Each row was made from one small tree. The marks that hang from a mark follow it in brackets, in alphabetical order. Every link used is in the known rows. Write each row's tree.
Known rows:
ribu{latad lefe{bonu} ruruv{rinek}}: [-434  -83   50 -125  -49  202   30  -45  -30 -118  -82   11  -20  -53
  -92  -76 -284  -28  234  230   39   75   95  160  172   78   42  196
   50 -450 -168 -199   62 -102 -157   19   -3 -137    1  101    5   93
 -132  -27  -91  125  212  -70   76  -80 -144 -272  104  243 -120 -128]
zamibuz{bonu{sinu{rebu}} vesil}: [ -57   28  -79  -67   -1    3   49  -67 -104 -109   84   52  -19   14
 -149  -55 -170   73   71    4  -49   50  -35    6  -52  -69  -88  -71
   89  -41 -144  -10  107  -93  -39    7  -96    8   50   22  -70    9
 -121 -133  -48  -61  -17 -162 -198 -248   -1  -20  -27    9  -45 -115]
rebu{gofo{tili vesil{zamibuz{bonu{labez} latad}}}}: [ 262 -187  -23  -82   -4 -170 -101  -83   -1  -64   88 -174   -1  -35
  -52  -49   21   62  -77 -163 -120   88   80  -39  -33  -87   -6   85
    9  112 -181    3 -193  -73   67   66  -78  -13  -27  -49 -156  -19
  -31    8   46 -157  297  -17  207 -201  -25   95  -26  157   19 -126]
rebu{gofo{tili vesil}}: [ 278 -177  -36  -58    1 -224  -94  -77   31  -29   59 -148   22  -49
   -5  -84   96   64  -19 -118  -88   77   75  -48   35  -81  -27   99
   24  115 -184  -15 -220  -61   61   25  -70  -59  -46  -75 -132    5
    1  -15   58 -128  167   40  197 -186  -18  108  -42  126   37 -144]
vesil{gofo ribu{latad} zamibuz{bonu{lefe}}}: [  76 -111   64  -99  -66  257  -24   -9 -113 -193   22 -120 -142   30
 -202  -62 -155   50  -83 -228  -49  185   30   43 -165   16  -31   62
   93  201 -207  -71   71  -80    9  115  -16   71   56   25 -105  -50
  -52  -44  -34  -54  307 -212   12  -48  -60   48   76  111   17  -76]
lefe{bonu{rebu{gofo}} ribu{labez} rinek{ruruv}}: [-294   45   20  -72    3  103   45  -39   82 -142   49   34  -50  -45
  -44    7 -148   27   45  -54  -14    6   40   49  261  -39  -39   85
   -8 -473 -104  -93  -30  -77   -1  -55  144 -151  -66  -22  -43   47
 -106 -142  -19   81   46   90  180 -172  -53 -144   25  234 -227 -167]
lefe{bonu{labez rebu sinu}}: [  47  147 -140    2   10   -9   76   20   40 -149   74 -159  -51  -28
 -133   79 -124   89  -47   80   59  -35  -45   -1    5  -23    7   22
   18  -22 -184  -39    7  -72   79   -7   52 -136   17  -46  -52   43
 -112 -194  -29  -22 -145 -205  -37 -230  -53   38  -22  142 -146 -154]
labez{bonu lefe{latad rinek ruruv}}: [ -54   21  -45  -79  -44  -55   25  -10  180 -109  -41    2   10  -80
  -32  -75 -208  -35  -27  181   10  -40   25   74  265  -89  -24   10
   59 -326 -158 -133   26  -66  -17  -45   51 -157  -80  -38  -44   80
 -109 -123  -74   22 -137    7  131 -154  -79 -160   81  247 -219 -128]
vesil{ribu{lefe{labez} ruruv{rinek}} zamibuz}: [-195 -193   70  -70  -65  212 -126  -40 -174 -206    5  -97  -63  -45
 -167 -166 -265   36  143 -140  -18  142   82  119  -57   61  -59   24
   78  -72 -132 -119   42  -58  -14   82  -24  -41    5   88   -5   -8
  -56  -30  -37   55  390  -76   47   16  -75 -121  109  182  -76 -121]
labez{bonu{sinu{gofo{tili} rinek}}}: [  71  101 -145   20   -1  -78    9   57   21  -97  -13  -59   -7  -45
  -39  -19  -39   75   45   85   32   22   -4  -13  -28  -97  -81   74
   67   73 -134    0  -67  -69   87  -14   62  -30    4  -88  -79   65
 -140 -151    7 -126 -152  -62  -70 -232  -82  115  -22   92 -100 -119]
rinek{ruruv tili{gofo rebu vesil{zamibuz}}}: [   0  -42   83  -34   -5  -35   -9   -9  182 -172  277   33 -141   11
  102  173   81   81  140 -538   52   20  -11  -14 -279  -44  -19 -144
   59  -45 -158  -56  -93  -40   71  -91 -101   81  -16  -94   11  169
   67   15  -90   25  -78  126  -67 -208   35  128   90    1   35 -166]
bonu{labez{lefe{ribu}} sinu{gofo rebu}}: [ -23  117 -195   12   39 -130  111   19 -118 -120  111 -219   19   15
 -117  -20 -128  230 -120  322  -93   12  -48   86  190  -40  -26   70
   54  -40 -165   59  -88  -66  169  -43  -43 -205  -30 -138 -114  130
 -100 -175  -11  -86 -150 -148 -119 -110    4   24  -27  202 -236 -119]
sinu{gofo{tili vesil{ribu zamibuz}} rebu rinek}: [ 120 -148  -97   18   -2 -207  -71  -42 -118  -43   20 -267   76  -21
  -37 -320   61  307  -52 -134 -125  195   39    9    1  -86 -159  171
   86  198  -27   87 -223 -100  258  -77   29   37  -39 -149 -164  118
   31    6   87 -283  362  141   47 -188  -36  156  -76  134  -79  -37]
latad{labez{lefe{bonu gofo ruruv}} rinek}: [-274  -10  -84 -118  -20  -23  172  -10  138  -65  -35   10   19  -76
 -123 -120 -209  -33   37  347  -33  -55   79   40  167  -25  -58   32
   17 -387 -131 -112  -54 -107 -201 -114   16 -101  -45  -64  -30   29
 -109  -92 -122   26   34  134  -14  -67  -61 -185   39  179 -130 -141]
rebu{gofo{tili{vesil{zamibuz{bonu{labez{lefe}}}}}}}: [ 306 -146  -27  -51  -18 -284  -42  -75   44  -65  137 -163  -17  -32
  -89   10   24   40  -70 -183  -56   64   47  -31   -3  -61    4    5
   35  159 -231   -4 -134  -58   81   45  -74  -58  -44  -65 -135   -9
  -28  -24   45 -108  110  -53  189 -210  -20   82   29  161   11 -157]
vesil{gofo ribu{labez} zamibuz{latad{rinek}}}: [ -30 -196   25  -99  -46  387  -51   20 -161 -192    5  -45 -126    1
 -189  -39 -132    6  -33 -172 -139  188  128   94 -128   16  -52   28
   79   23 -172  -72   25  -81  -74   99   78  106   67    6 -100  -60
  -82  -88  -45  -26  301  -71  -51   45  -97   41   59   42    4  -51]
rinek{tili{gofo rebu vesil{zamibuz}}}: [ 187 -137   51  -28  -22    6  -31   -9  198 -138  248   -4 -123    7
   49  156   44   47  239 -326   68   56  -20  -18 -220   13    1 -166
   70  133 -163  -44 -102  -57  103  -71 -113   42  -13  -92  -37   97
   17    3  -85  -11  -66   37   -3 -196   -4  137   50   24   51 -174]
zamibuz{latad rinek{tili{gofo}} vesil}: [-194    0   -8 -134   16  221   63  -40  -46 -170   94  250  -38  -15
  -31   54 -150   62  -44   15 -136   65   90   89  -92   -9    8 -143
   32 -288 -117  -16    3  -96 -128    0    6  138  102   11   27   26
 -139 -110 -130    6   89    2 -141  -88  -62  -70   37 -209  -65 -111]
bonu{lefe{gofo{vesil}}}: [ 182   54 -112  -56   13  -98   69  -43   64  -92  -34  -31  -15  -52
  -64    2    2   74 -138   66   57    9  -26  -60    1  -48   16   48
   37   71 -120  -71 -149  -83   26   11 -114 -144  -10  -32  -55   56
   65  -28  -43  -58   34  -25  -10  -53   33  -15    9   59  -38 -132]
labez{bonu{lefe rebu{gofo} sinu}}: [  98  133 -176   -7   27   -6   33   33   -3 -144  105 -205  -50  -23
  -76   93  -65   96 -149  112  -11  -16  -26  -12  -28  -57   12  -34
    3  111 -238  -32  -33  -58  115   37   79 -115   17  -83 -121   43
 -198 -239   11  -44 -246 -214   15 -226  -64  139    0  181 -110 -181]
rebu{gofo{tili vesil{ribu{ruruv} zamibuz}}}: [ 254 -242  -18  -65  -21 -141 -161  -89  -20  -84   51 -227   -1  -43
  -27 -159   19   83   21 -205 -122  129   87   -5  -31  -46  -55   77
   36  165 -187  -14 -196  -61   92   77  -79  -16  -35  -44 -151  -39
  -11    4   53 -132  308   -2  214 -149  -48  112  -19  181   47 -142]
rinek{tili{gofo vesil{ribu{latad ruruv zamibuz}}}}: [  11 -122   11  -62  -25  109  -12    8  122 -156  139  -44 -105    1
   46   79  -42   61  202 -194   22   98    3   54 -109   55   -8 -109
   92   23 -187  -64  -61  -74   72  -29 -125   16   -1  -57  -59   52
  -17  -27 -106   27  -60  -21  -36 -155  -49   39   80   30   31 -167]
ruruv{rinek{tili{gofo rebu vesil}}}: [  91  -84   14  -34   -8   63   15   -9  197 -115  217   97  -68  -13
   -6  147   11   17  218 -350  164   33   12   -1 -155    5   44 -111
   95  -49 -182 -101  -62  -47   94  -73  -41  -38  -42    6   50  192
   14  -36  -77   25   32   36   28 -170   70   33   19  -29  -30 -176]
tili{gofo rebu vesil{ribu{zamibuz{rinek}}}}: [ 378 -169   98  -34  -25   54 -102   17   70 -125  221 -108 -192   19
   10   88   51   40  246 -226  -53  108  -19 -100 -171  -21   47 -212
   99  149 -287   -2  -99  -55   90    6  -30   69  -20 -134  -75   75
  -23  -70  -60  -23 -189  -31  163 -153   -3  229   25   30   60 -173]
rebu{gofo{tili{vesil{ribu zamibuz}}}}: [ 316 -186  -16  -40  -19 -196  -89  -77   -1  -81  111 -157  -32  -34
  -59  -44   63   43  -19 -277  -66   99   61  -24  -59  -49  -18    8
   49  194 -195   -8 -144  -60   99   51  -55  -23  -32  -60 -116  -19
    1  -34   54 -113  179  -14  174 -171  -37  126   10  106   45 -157]
rinek{ruruv tili{gofo{vesil{ribu}}}}: [-144    0   23  -54    5   25  -14    4  150 -159  145    1  -66  -12
   95   63   54  120   22 -405   15   21   17   21 -175  -39  -86  -30
   70 -113 -149  -49 -115  -43   35  -79  -92   67   -5  -84   17  141
   67   -9  -70   26    3  130  -99 -148   38   65   83  -15   -2 -154]
rebu{gofo{tili vesil{ribu{labez{lefe}}}}}: [ 233 -230  -49  -52  -10 -191 -120  -54   24  -74   36 -221   22  -50
  -55 -109   58   75  -42  -89 -135  106   98  -41   43  -59  -75   94
   37  130 -237   -4 -212  -59   54   40  -46  -37  -41  -91 -169  -30
  -35  -12   70  -90  194   37  205 -124  -22   93    3  203   26 -163]
vesil{gofo zamibuz{latad rinek}}: [  10  -43   21 -112  -31  214   25  -13 -176 -147   52   86 -108   -7
 -123  -13 -102   38  -90 -149 -105  129   89   83  -87  -10   26   20
   16   -4 -134  -66    7  -67  -61   75   78   66   59   26  -18   -3
  -78 -116  -67  -85  240  -95  -28  -22 -116   46   15 -103  -10  -43]
lefe{latad{rinek} ribu ruruv}: [-220   18    0 -149  -18  178   44  -34 -104  -67  -16  189   20  -24
  -21 -123 -228    0   66  250  -13   68   36  113  367  -21   22  101
   44 -517  -25 -146  -64  -78  -55  -43 -104 -241 -108  -14   -5   77
   95  -40  -94   43   98  101  150  -67  -18 -266   25  160 -249  -62]
gofo{tili{rebu} vesil}: [ 308 -210  -31  -37   -7 -201  -84  -35   41  -39    1  -96   15  -57
   -3  -99   87   74   75  -75  -30   61   67 -122  -94 -137  -42  149
   28   84 -194  -52 -264  -60  -11    8  -89  -58  -37  -82 -119   59
   65   78   41 -133  134   76  139 -188   13  137  -72  124   55  -73]
rinek{ruruv tili{rebu vesil}}: [ -53   -1   -8  -43    8  -78   40    0  155 -152  211   82  -83   -8
   59  178   57   93   66 -450   62  -16   -9  -24 -246  -70  -46  -87
   54 -137 -151  -91  -99  -43   19  -96 -108   16   -3  -94   21  173
   96   31  -89   48  -95  122 -121 -181   33   81   66  -28    1 -130]
lefe{gofo labez ruruv{rinek}}: [-190   38  -40  -79  -12    3   11  -80  129 -115 -106  223   34  -90
  -60 -110 -200  -82  169    6  192   36   -1   15  138  -49  -10   16
   57 -193  -67 -232 -106  -88  -25  -46  -62 -216 -111   49   50   97
   69  -47 -105   83  200  118 -121    3    8 -282   -4  209 -186 -188]
lefe{bonu gofo latad ribu rinek}: [-111  106   38 -105  -30   69   88  -49  284  -99 -142  274  -25  -69
  -30  -95 -231  -87  157  197  143  -10  -28   29  412  -46  -54  180
   53 -430   70 -141  -15  -97   -2  -75  -28 -264  -97   45   -2   32
   17  -37  -89   26  101  117   76 -114  -48 -317  -40  176 -240 -129]
zamibuz{latad{lefe} rinek}: [-274  -16  -78 -149   13  140  110   19 -183 -104   47  109  -30  -46
 -114    7 -172   65 -184  150 -201  -14  127   43  -27  -57   42   -2
   -6 -350 -133  -22  -52  -67 -208    3   98   56   61  -33   43   59
 -106 -136  -83  -64  174   21   -6  -19  -87  -21   32 -138  -83  -76]
lefe{bonu{labez rebu sinu{gofo}} rinek ruruv}: [ -55  118 -130  -65   15   52   45  -70  163 -136   49 -140  -16  -27
  -60  -49 -229   74    0   87   63  -35  -53  126  163  -51   50  -67
   67 -306 -160  -67  -11 -121  150  -26   57 -182  -77  -27  -43  151
  -49 -222 -116  -17   22  -90   21 -215  -91  -42  -75  273 -296 -175]
sinu{rebu rinek{ruruv tili{vesil{gofo}}}}: [-130   35  -72  -13    7 -156   87   -5   56  -89  164   25    4   -5
    1   49   82  204 -110 -303   10   83   10   54  -55  -53  -94   33
   91  -78  -83  -32  -80  -63  125 -152    9   41    0 -136  -35  179
   84    3  -20  -68  -17  167 -189 -252   -8   54   37   -9  -68  -28]
tili{gofo{vesil{ribu{lefe{labez}} zamibuz}}}: [ 124 -177   95  -38  -31   70 -149  -16  -44 -123   78 -157 -103  -25
  -17  -92   -5   50   94 -113  -71  115   37  -25   -7   -9  -29  -15
   60  113 -167  -19  -91  -49   41   10  -64   16  -34  -56  -64   16
  -27  -57  -17  -41   80    9  103  -87  -20   69   60  108   12 -156]
latad{labez{bonu} rinek{ruruv}}: [-314   30  -47 -100    7   77  132   69   19  -75   58   12  -45  -62
  -68    4 -122  -21  -36  108  -73  -89  109  -20   -7 -109  -51   34
    9 -432 -112  -93  -28  -71 -211  -91   58   10   -8  -61  -16   68
 -141 -115  -78   11  -93  111  -57 -160  -38  -41   60   19 -102  -84]
rinek{ruruv tili{vesil}}: [-122   34  -50  -47    9  -86   60   -3   85 -157  165   69  -64  -22
   42  136   43   98  -30 -460   55   -9    2   17 -176  -51  -54  -60
   48 -144 -121  -87  -62  -46   19  -79 -124   -7   -8  -46   33  142
   94    0  -89   35  -59   96 -159 -165   10   30   94  -81  -10 -127]
ribu{labez{bonu} latad{lefe rinek} ruruv}: [-546 -160  -57 -153  -19  268   78   75  -33  -81  -71  -37  -25  -63
  -77  -27 -304  -72  219  512 -135    8  177   78  200   -5   20  118
   26 -491 -147 -169   13 -101 -309    0   35  -65    2   21 -125   -1
 -254  -80  -97   83  -61  -19   -4 -109 -148 -178  121  236  -97 -104]
rinek{ruruv tili{vesil{gofo zamibuz}}}: [ -79    1    0  -50   -6  -34   33  -11   60 -175  175   72 -104   -6
   31  121   39   81  -30 -553   55   45   11   58 -197  -36  -46  -44
   45  -63 -125 -101  -31  -43   31  -48 -110   25   -1  -15   19  123
   82   -2  -98   18  -12   67 -191 -154  -21   52   90  -64   18 -108]
rinek{ruruv tili{gofo{vesil{zamibuz}} rebu}}: [ -86  -32   83  -51    2   11  -20   -7  211 -151  208   33  -89    0
  121  105   67  106  146 -407   31   10   10  -13 -237  -57  -55  -54
   52 -106 -138  -58 -137  -47   39 -101  -78   79   -5 -102    9  170
   52   24  -75   19    0  160  -42 -194   56  103   54   34   15 -156]
lefe{bonu latad{rinek}}: [ -48   64   33  -94  -23   57  109   12  101  -72   -4   34  -46  -66
  -84  -38 -119  -21   60  116   27  -33   27   23  191    3    1   90
   59 -314  -30  -99   52  -80  -65  -93   17 -125  -40   16    1   21
  -24  -94  -60  -16   39    8  155 -166  -54 -128   22   36 -146  -97]
gofo{tili{vesil{zamibuz{bonu latad rinek}}}}: [ 190 -133  -55  -66  -23 -162    7  -36 -100 -102   50  -41  -39  -47
 -108  -34  -13   44  -58 -235  -46   75   69  -52 -141  -83   -3   31
   23   81 -182  -32 -112  -70  -21   58  -64  -12  -17    3  -82    1
   18   10   11 -140  230  -34   83 -169  -60   84   23  -10   35  -77]
lefe{bonu{rebu} rinek{tili} ruruv}: [-186   27  -54 -101  -20   92   51  -98  301 -137   31   10    3  -57
   -1  -37 -203   23  104 -134  122  -24  -18  141   76    2   -5  -76
   57 -350 -124 -156  -11 -121   57  -84   63 -116  -60    0   17  118
   -4 -121 -135   52  137   50   61 -210 -108 -111  -11  209 -210 -173]
lefe{bonu{sinu} gofo labez rinek}: [-150  134  -16  -53    1  -54  110  -33  317 -149 -112  112  -51 -101
  -92  -56 -189  -79  166  197  140  -80  -32    7  212  -41  -47   28
   70 -198  -32 -125   17 -102  -22  -92   29 -214  -75   43   -3   -5
  -79 -139  -99   32   53   49 -127 -111  -71 -181  -64  188 -192 -199]
vesil{ribu{lefe zamibuz}}: [ -77 -114   35  -72  -45  168  -49    1  -87 -139  -43  -73  -49  -27
 -124  -91 -147   51  109   13  -55  114   45   61  -30   19  -61   63
   91  -73 -163  -69   25 -103  -44   58   11  -31   56  -12  -28   -1
  -72  -74  -35   36  132  -64   65  -52  -58  -29   65   85  -27 -118]
labez{bonu{sinu{gofo rebu}} lefe{rinek}}: [ -59   75 -150   -7   -1 -127   84   19  114 -116   22 -182    4  -48
  -64  -85 -131  109  -16  214  -68  -51   -9   80  162  -75  -83    0
   66  -83 -181  -13   24  -73   79  -68  115 -131  -37  -90  -91  102
 -235 -227  -27  -76 -202  -82  -13 -167  -89   53    6  193 -189 -154]

Write each row's tree:
[ 163 -176  -47  -90  -22 -169  -67  -37  -65  -86    0 -125   11  -57
  -86 -167  -19   96  -12 -171  -89   87   88  -85  -92  -91  -59  123
   -2  117 -150  -25 -163  -77  -18   63  -93  -19  -36   39 -114  -21
   -4   58   23 -179  385  -11  168 -184  -41  106  -20   42   34  -76]
gofo{tili vesil{zamibuz{bonu rinek}}}
[ -84   -9  -10 -100    3   75   47  -33   66 -142  112  224   -8  -22
  -56   31 -131   67  110   -8  -33   33   49   23  -91  -10  -34 -137
   51 -173 -102  -53   11  -91  -94  -25  -38   52   72   29   32   35
 -101  -62 -112   40    5  -12 -104 -140  -18  -29   14 -163  -63 -125]
zamibuz{rinek{tili{rebu}} vesil}
[-110   21 -115    6   12 -105   79  -14   28  -37  104  -65   75   -3
   -2 -110   20  283   27  -43  -11  109  -19   75   24  -18 -137   57
  106   30   14   48 -146 -101  233 -181   43   19   -8 -182  -71  185
   10  -61    5 -159  125  146 -107 -191  -25   59  -38   34 -138  -75]
sinu{gofo rebu rinek{tili}}
[   0  -37   60  -92  -31  237   -5   36   12 -161   31   41 -111    8
  -72   -2  -82   66   75 -199  -40  142   40   71 -131    5  -47   14
  103  -18 -233  -89  -12  -72  -26   47   67   67   63  -38  -23   32
  -42  -95  -77   28   29  -63  -51  -46  -57   83    5  -16   -3  -82]
vesil{gofo ribu{zamibuz{rinek{ruruv tili{rebu}}}}}
[-334  -38   29  -93    4  -63   86  -26  120  -69  -16  156  -27  -82
  -53  -81 -170  -49  -17   93   14  -89   68   15  142 -133  -20   44
   48 -373  -31 -121  -30  -59 -184  -86    6 -112  -48   -2   56  102
   -5  -85  -87   20   14  192 -156  -86    9 -170   14  103 -105 -136]
latad{lefe{gofo labez rinek{ruruv}}}
[-551  -50   68 -175   -9  192  147   32  -30 -132  -21  105  -31  -42
  -24  -72 -289   17  181  348 -112   42  111  110  153   21   92   90
    0 -474  -66 -142   30 -145 -193  -55   38  -77   11   54    0   22
 -194  -88 -154   59  163   45   56 -138  -95 -210   55   96 -122 -139]
ribu{latad{lefe{labez ruruv}} zamibuz{rinek{tili}}}
[  96   67 -166  -18   42 -101   66    4  -21 -110  176 -210  -13   10
 -116  106  -54  141 -110  144  -69  -13  -19   31   41  -49   29    3
   70   24 -184   30  -63  -69  147   -6  -58 -128    0  -95 -116   87
  -73 -155   -2  -78  -90 -178 -112 -211    7  105  -42  123 -139 -120]
bonu{labez sinu{rebu{gofo}}}
[-354 -133   -8 -106  -45  205  -74   49 -118 -112  -82    8  -25  -65
  -90    6 -274  -79  206  393  -45   81  108   80  253   14  -57  139
   38 -392 -166 -167  -15  -63 -184   46  -42 -102  -13   11 -132   11
 -152  -44  -48  153  -69  -37  -20  -60 -180 -239  148  310 -119 -107]
ribu{labez{bonu} lefe{latad} ruruv}
[ -42   10   59 -107  -14  139   64  -22  -79 -102   -3  179  -58  -23
  -58  -58 -140   19  160   86  -61  109   49   67   61   -9   37  -12
   45 -183 -111  -84   75 -119 -102   43   42  -16   67   77   -6  -19
 -162 -152 -104   -6  -47  -90   -4 -158  -56  -69  -20 -121  -30  -92]
ribu{zamibuz{rinek vesil{gofo}}}
[  39   82 -200    9   18   38  -27   58  -54 -118   43 -187  -30  -21
  -40  -46  -85  124   12   87  -25   15  -26  -32  -12  -96  -79    8
    4  117 -167  -29  -40  -62  116   13   68 -101    0  -86 -117   76
 -202 -236   -4  -87 -234 -172  -65 -212  -91  162  -51  124 -102 -160]
labez{bonu{rebu sinu{gofo{vesil}}}}
[-191 -103   41  -92  -34   82   11   14 -133  -76   15   50  -26  -35
 -117  -39 -153  -14   -8  254  -37   43   77   27  167  -35  -39  138
   35 -308  -93  -87   -8  -65 -127  -31  -68  -91   -2  -35  -37   65
  -39  -43  -36   61   65   47  -13  -82  -64 -175   77  125  -74  -93]
ribu{lefe{latad{labez}}}
[ 130  -23 -134    4  -23 -214  -11    7   73 -103   60 -210    2  -61
  -75  -20  -64   67 -115   39  -43    8   28  -23   76  -82  -65   -3
  -20  119 -284  -68  -50  -40   51    9  112 -124  -21 -119 -133   21
 -216 -165   40  -31 -283 -117  126 -210  -86   70   66  246  -72 -176]
labez{bonu{rebu{gofo{tili{vesil}}}} lefe}
[-141   95   32  -61  -21  122   58  -29    2 -128  -51   79  -46  -61
  -41   19 -271   -7  266  119  104   57  -17  120  209   57   69  172
   19 -411 -119 -141  -50  -86  -13   14   14 -193  -30   64   21   18
  -94  -69  -92   43   -3  -93  162 -150  -68 -252   20  215 -224 -109]
lefe{bonu{labez} ribu{ruruv{rinek} zamibuz}}
[-170   23 -150  -17   -3   67   70   88  -22 -129   88  -32  -31  -31
  -82   39 -143   49   -7  186    1   -7   39  -45  -56  -88  -94   27
   -4 -124 -143  -40  -62  -59  -14  -71   53    7   24 -119  -95   39
 -197 -152  -37  -19 -151   -5 -172 -239  -72    1    2  127  -76 -129]
latad{labez{bonu{rebu sinu{rinek{tili}}}}}
[-209 -110   36 -106  -19  188   51  -25  -81 -125   96   47  -68  -23
  -58  -29 -153   34   29  -39 -100   43   96  105  -59   -5   22    6
   14 -204  -40  -42  -11  -84  -93  -15   16   18   30    2   10   28
  -82  -71  -79  -76  241   51   42  -96  -45  -37   55    6  -44  -93]
vesil{zamibuz{latad{lefe{ribu} rinek{tili{gofo}}}}}
[ -79   27  -25  -51    5  -49   52    0   83 -150  161   95  -88   -9
   41  149   59   79  -52 -485   63   26    4   45 -160  -48  -47  -38
   58 -107 -159 -105  -59  -36    9  -63 -111    9   -4  -49   22  145
  101  -11  -98   40 -110   79 -216 -147  -13   46   79  -73    8 -106]
rinek{ruruv tili{vesil{gofo}}}
[-223 -103   32  -85    9  124   29  -69 -221 -113    2  210  -38  -53
  -79  -59 -201  -24  -94  137 -140   37  102   72   18 -106   20    0
   20 -373  -70  -63   23  -72 -233   -8    5   53   78    0   23    6
 -113 -120  -85  -20   12   58 -195  -86  -35 -194   21   -9  -60  -76]
zamibuz{latad{lefe{labez}} vesil}
[ -13    7   48  -88  -32  101   20   -8 -113 -144   81   68 -108   -8
  -96  -30  -55   53  -53 -284  -45  101   65   58  -80  -22   -5   23
   28    8 -127  -81   24  -51  -39   50   48   36   25   43   11   32
  -33 -104  -57  -51  153  -66  -38  -66  -73   66   40  -99  -11  -64]
vesil{gofo zamibuz{rinek{ruruv}}}
[-202   65   36  -51    2   13   60    1  166 -143  160   87  -64  -13
   87  118   40   89   48 -363   64  -12    8   39 -163  -33  -56  -44
   70 -167 -127  -63  -80  -46   10 -100  -58   49    4  -82   50  155
   55  -41  -72   45  -53  123 -121 -169   40   21   96  -42  -18 -158]
rinek{ruruv tili{gofo}}
[ 195 -202  -58  -58  -25 -160  -87  -49  -71  -78    9 -173   12  -47
  -77 -179   -9  103  -13 -196  -52   99   68  -90 -102 -111  -72  136
   -7  175 -153  -41 -160  -74   27   61  -91  -54  -35   10 -146   -9
    4   45   48 -176  320  -27  144 -226  -20  106  -36  123   55  -81]
gofo{tili vesil{zamibuz{bonu{rebu}}}}
[-136  -74  110 -110   -8  165   45  -72  187 -108   79  249  -29  -10
   44   12 -176   10  305   74   19   60   25  119  166  -12   12   -9
   66 -411  -38  -87  -20 -118    7  -49  -17 -126   -8   13  -14   45
  -92  -44 -109   54   35   98  119 -209   12 -158  -45   89 -138 -122]
lefe{ribu{zamibuz{vesil}} rinek{tili{rebu{gofo}}}}
